Below is a small trained network, with its code and all its weights. Each question gives an input and a target symbol and asks what happens when units are switched off, that is, made to give their printed mean instead of their output.

import numpy as np


def w(rows, s, z=0):
    codes = np.array(rows[::2]) - 128.0
    scale = np.full(codes.shape[1], s)
    scale[-1] = z or s
    return codes * scale


def f(y):
    return y / 2 * (1 + np.tanh(0.7978845608 * (y + 0.044715 * y**3)))


def softmax(a):
    e = np.exp(a - a.max(-1, keepdims=True))
    return e / e.sum(-1, keepdims=True)


def log_softmax(a):
    a = a - a.max(-1, keepdims=True)
    return a - np.log(np.exp(a).sum(-1, keepdims=True))


def net(x, mask):
    ids = ['αγδζθλξσψω'.index(c) for c in x.split()]
    T = len(ids)
    res = E[ids] + P[:T]
    u = 0
    for l in range(2):
        r = res
        for j in range(2):
            rows = slice(2 * j, 2 * j + 2)
            q, k, v = (r @ M[l][rows].T for M in (Q, K, V))
            z = softmax(np.where(np.tri(T) > 0, q @ k.T / 2**0.5, -1e9)) @ v
            o = O[l][rows]
            res = res + np.where(mask[u + j], z, o[:, -1]) @ o[:, :-1]
        u += 2
        y = f(res @ A[l][:, :-1].T + A[l][:, -1])
        res = res + np.where(mask[u : u + 12], y, B[l][:, -1]) @ B[l][:, :-1]
        u += 12
    return log_softmax(res[-1] @ U[:, :-1].T + U[:, -1])


Q, K, V, O, A, B = {}, {}, {}, {}, {}, {}
E = w([
[88,183,48,19,180,195,147,90],'α',
[179,83,191,63,116,139,49,114],'γ',
[101,43,151,57,107,109,210,111],'δ',
[226,77,89,99,210,99,248,128],'ζ',
[103,56,120,164,122,151,208,202],'θ',
[213,20,84,159,154,181,145,182],'λ',
[232,132,156,76,121,178,167,108],'ξ',
[106,57,182,191,160,191,185,17],'σ',
[90,181,175,77,35,30,64,119],'ψ',
[154,101,249,87,215,96,166,168],'ω',
],0.017)
P = w([
[152,255,178,138,37,26,170,180],'0',
[182,151,93,160,72,71,136,119],'1',
[167,123,96,134,97,101,115,124],'2',
[172,96,104,117,131,112,104,113],'3',
[158,99,116,99,167,123,89,125],'4',
[156,83,111,99,178,130,85,118],'5',
[123,103,141,74,187,144,82,145],'6',
[140,65,121,95,197,130,78,129],'7',
[138,57,112,90,195,148,81,122],'8',
[119,63,125,79,189,146,75,126],'9',
[118,48,128,102,167,145,84,115],'10',
[115,38,109,104,172,143,69,116],'11',
],0.0055)
Q[0] = w([
[187,168,102,107,108,184,178,3],'0.h1',
[73,151,146,109,132,169,72,75],'0.h1',
[217,156,111,189,132,235,77,131],'0.h2',
[128,105,107,184,126,108,133,61],'0.h2',
],0.0084)
K[0] = w([
[112,193,90,70,167,254,125,99],'0.h1',
[131,183,109,74,50,120,75,64],'0.h1',
[246,50,216,192,124,143,137,161],'0.h2',
[85,158,101,94,91,113,79,142],'0.h2',
],0.0077)
V[0] = w([
[55,197,46,96,145,126,79,107],'0.h1',
[170,137,114,170,203,254,191,127],'0.h1',
[100,98,104,28,201,212,107,160],'0.h2',
[88,160,84,147,197,243,128,79],'0.h2',
],0.0042)
O[0] = w([
[101,58,107,179,62,206,130,77,4],'0.h1',
[91,213,218,126,83,94,151,190,180],'0.h1',
[255,97,26,178,82,116,98,102,151],'0.h2',
[120,137,56,220,88,93,170,68,48],'0.h2',
],0.0073,0.0037)
A[0] = w([
[93,111,176,103,130,122,61,164,131],'0.n1',
[125,216,112,120,82,44,80,124,89],'0.n2',
[116,160,116,127,70,63,104,151,42],'0.n3',
[103,128,242,154,138,90,153,145,115],'0.n4',
[62,204,107,82,122,134,161,84,84],'0.n5',
[181,106,167,100,98,146,129,142,33],'0.n6',
[155,51,137,75,178,116,132,149,200],'0.n7',
[166,219,122,132,129,176,178,132,81],'0.n8',
[95,245,132,155,75,69,90,157,2],'0.n9',
[120,151,165,77,144,109,105,97,128],'0.n10',
[71,83,188,229,170,186,139,124,161],'0.n11',
[192,131,197,98,111,158,58,124,120],'0.n12',
],0.011,0.0061)
B[0] = w([
[109,142,108,187,128,113,150,82,160],'0.n1',
[69,190,188,99,179,151,161,108,138],'0.n2',
[122,181,172,89,167,145,134,124,128],'0.n3',
[143,67,103,138,165,140,137,116,178],'0.n4',
[126,130,92,56,110,155,160,143,131],'0.n5',
[147,162,63,138,145,67,103,160,143],'0.n6',
[137,118,162,138,70,97,174,145,253],'0.n7',
[155,110,192,137,96,140,93,155,133],'0.n8',
[219,244,122,78,204,140,222,67,128],'0.n9',
[142,117,100,104,74,112,134,57,156],'0.n10',
[170,138,166,147,84,174,124,44,164],'0.n11',
[106,156,125,185,64,50,150,121,170],'0.n12',
],0.011,0.015)
Q[1] = w([
[173,73,137,71,85,188,186,186],'1.h1',
[129,190,100,121,187,180,6,93],'1.h1',
[126,84,109,99,30,148,136,128],'1.h2',
[141,141,99,107,148,120,87,86],'1.h2',
],0.012)
K[1] = w([
[10,198,92,114,168,114,104,160],'1.h1',
[203,123,199,161,179,96,240,125],'1.h1',
[94,149,134,121,143,145,98,87],'1.h2',
[115,123,126,141,75,127,133,183],'1.h2',
],0.012)
V[1] = w([
[128,2,212,156,68,101,57,192],'1.h1',
[146,88,194,180,157,122,81,88],'1.h1',
[44,118,178,112,152,48,133,199],'1.h2',
[186,27,80,129,136,82,182,204],'1.h2',
],0.006)
O[1] = w([
[88,50,187,28,49,160,130,119,76],'1.h1',
[93,113,205,137,67,149,131,172,74],'1.h1',
[124,145,59,115,97,255,170,84,80],'1.h2',
[113,189,60,156,164,138,140,121,2],'1.h2',
],0.0094,0.0076)
A[1] = w([
[85,93,98,179,66,213,138,211,3],'1.n1',
[89,125,159,102,123,228,173,97,153],'1.n2',
[153,195,155,189,165,55,124,84,58],'1.n3',
[30,109,170,75,159,217,100,80,121],'1.n4',
[102,143,125,181,80,105,62,81,240],'1.n5',
[145,118,190,113,103,180,113,111,221],'1.n6',
[204,63,94,180,117,108,96,165,88],'1.n7',
[114,170,94,93,30,103,79,60,47],'1.n8',
[163,180,115,127,69,192,99,182,26],'1.n9',
[174,142,102,159,91,37,117,90,158],'1.n10',
[178,150,121,119,183,121,157,49,36],'1.n11',
[116,49,136,2,106,127,84,142,119],'1.n12',
],0.0093,0.0054)
B[1] = w([
[141,176,130,231,38,191,88,116,148],'1.n1',
[107,40,180,87,194,163,43,145,169],'1.n2',
[181,106,108,55,76,188,71,137,205],'1.n3',
[160,176,55,145,72,9,142,186,154],'1.n4',
[164,42,55,123,130,61,164,180,169],'1.n5',
[56,215,76,116,166,108,136,167,178],'1.n6',
[93,185,85,87,117,121,104,90,230],'1.n7',
[200,140,197,173,200,210,127,106,174],'1.n8',
[101,157,114,94,101,118,119,13,132],'1.n9',
[30,130,148,160,179,184,145,123,254],'1.n10',
[96,170,148,110,90,88,92,254,156],'1.n11',
[158,137,73,122,188,114,24,76,178],'1.n12',
],0.0079,0.019)
U = w([
[104,86,158,143,130,230,93,193,111],'α',
[224,122,95,126,5,121,109,116,107],'γ',
[163,79,85,68,136,192,136,98,75],'δ',
[158,122,107,177,147,169,88,47,77],'ζ',
[59,113,89,118,123,138,191,117,80],'θ',
[236,80,120,216,164,144,140,158,169],'λ',
[119,99,146,147,84,70,117,168,120],'ξ',
[145,208,193,137,136,184,127,80,254],'σ',
[149,137,31,179,185,138,129,162,178],'ψ',
[254,70,125,92,107,137,176,201,68],'ω',
],0.0073,0.0048)

Each question gives the input, a string of symbols that net reads in full, and the target symbol t.
The units are the heads (2 rows each of Q, K, V and O) and the neurons (one row each of A and B). Each row of codes is followed by its name. A weight is (code - 128) times the scale printed after its matrix; where a second scale follows, it is the last column's (O, A, B and U).
mask holds one flag per unit, layer by layer, with each layer's heads first. A switched-off unit (its flag False) gives its mean, the last column of its rows in O or B, instead of its output. The means were averaged over made-up inputs and are rounded, as every weight is.
A unit's drop is (log p(t) with every unit on - log p(t) with that unit switched off) / (log p(t) with every unit on - log p(t) with every unit switched off).
The circuit of an input: a set's keep is (log p(t) with only the set's units on - log p(t) with every unit switched off) / (log p(t) with every unit on - log p(t) with every unit switched off). Starting from the 12 units with the biggest drops (on a tie, the unit counted first), units are removed one at a time, each time the one whose removal leaves the highest keep (on an exact tie, the one counted first), for as long as the keep stays at least 0.8.
units of the circuit, in order: the units of the circuit, biggest drop first
top k neurons: the k neurons with the biggest drops, biggest first
k most important neurons of layer l: the k neurons of layer l with the biggest drops, biggest first
heads that matter: for each layer, one digit per head in row order, 1 if its drop is at least 0.15 and else 0, layers parted by /
input σ θ δ, target ξ: units of the circuit, in order => (0.n11; 1.h2)
input λ σ ξ ψ α, target δ: units of the circuit, in order => (0.n5)
input θ λ γ λ θ ψ α, target δ: heads that matter => 10 / 01
input γ λ ω γ α ζ ζ λ ω λ, target ψ: units of the circuit, in order => (1.h1; 0.n5)
input θ σ λ σ ξ σ ω θ γ, target ξ: units of the circuit, in order => (0.n11; 1.h2)
input ξ θ ξ γ θ, target α: units of the circuit, in order => (1.h1; 1.n2)
input α λ δ δ σ θ θ σ ω ζ θ ξ, target ξ: top 3 neurons => (1.n10; 0.n11; 0.n8)
input α λ λ λ θ λ θ ζ θ ζ, target ψ: 4 most important neurons of layer 0 => (0.n5; 0.n11; 0.n10; 0.n12)
input α λ θ α ζ θ ψ ω ψ, target ψ: heads that matter => 11 / 00
input σ α λ θ γ δ α λ ξ θ λ, target ψ: top 4 neurons => (0.n5; 1.n10; 1.n7; 0.n4)
input λ ζ θ θ θ γ θ α θ δ δ σ, target ξ: heads that matter => 10 / 01
input ζ ω θ θ, target α: top 2 neurons => (1.n2; 1.n1)
input ω σ σ θ ω λ σ ψ γ ψ θ, target ξ: top 2 neurons => (0.n11; 1.n8)
input α ξ λ ω λ λ σ ψ, target σ: top 2 neurons => (0.n9; 1.n8)
input σ θ δ σ θ ξ ψ σ γ, target ζ: units of the circuit, in order => (1.n12; 1.h1)
input ψ γ γ, target ζ: top 2 neurons => (1.n12; 1.n8)
input λ λ σ λ ξ λ, target ξ: units of the circuit, in order => (1.h2; 0.n11; 1.h1)
input θ δ ψ ψ, target ζ: heads that matter => 11 / 10
input ζ θ ω λ, target γ: most important neuron of layer 0 => (0.n7)
input σ θ ψ θ λ ω α δ ψ ξ, target ψ: units of the circuit, in order => (1.h1)
input ψ σ ψ ξ, target ξ: heads that matter => 11 / 01
input θ δ ψ θ θ σ θ λ ω, target ξ: units of the circuit, in order => (0.n7; 1.h2; 0.n11)
input ψ λ λ θ ψ, target ζ: units of the circuit, in order => (0.h1; 1.n8)
input ψ θ θ δ δ, target θ: 2 most important neurons of layer 0 => (0.n1; 0.n10)
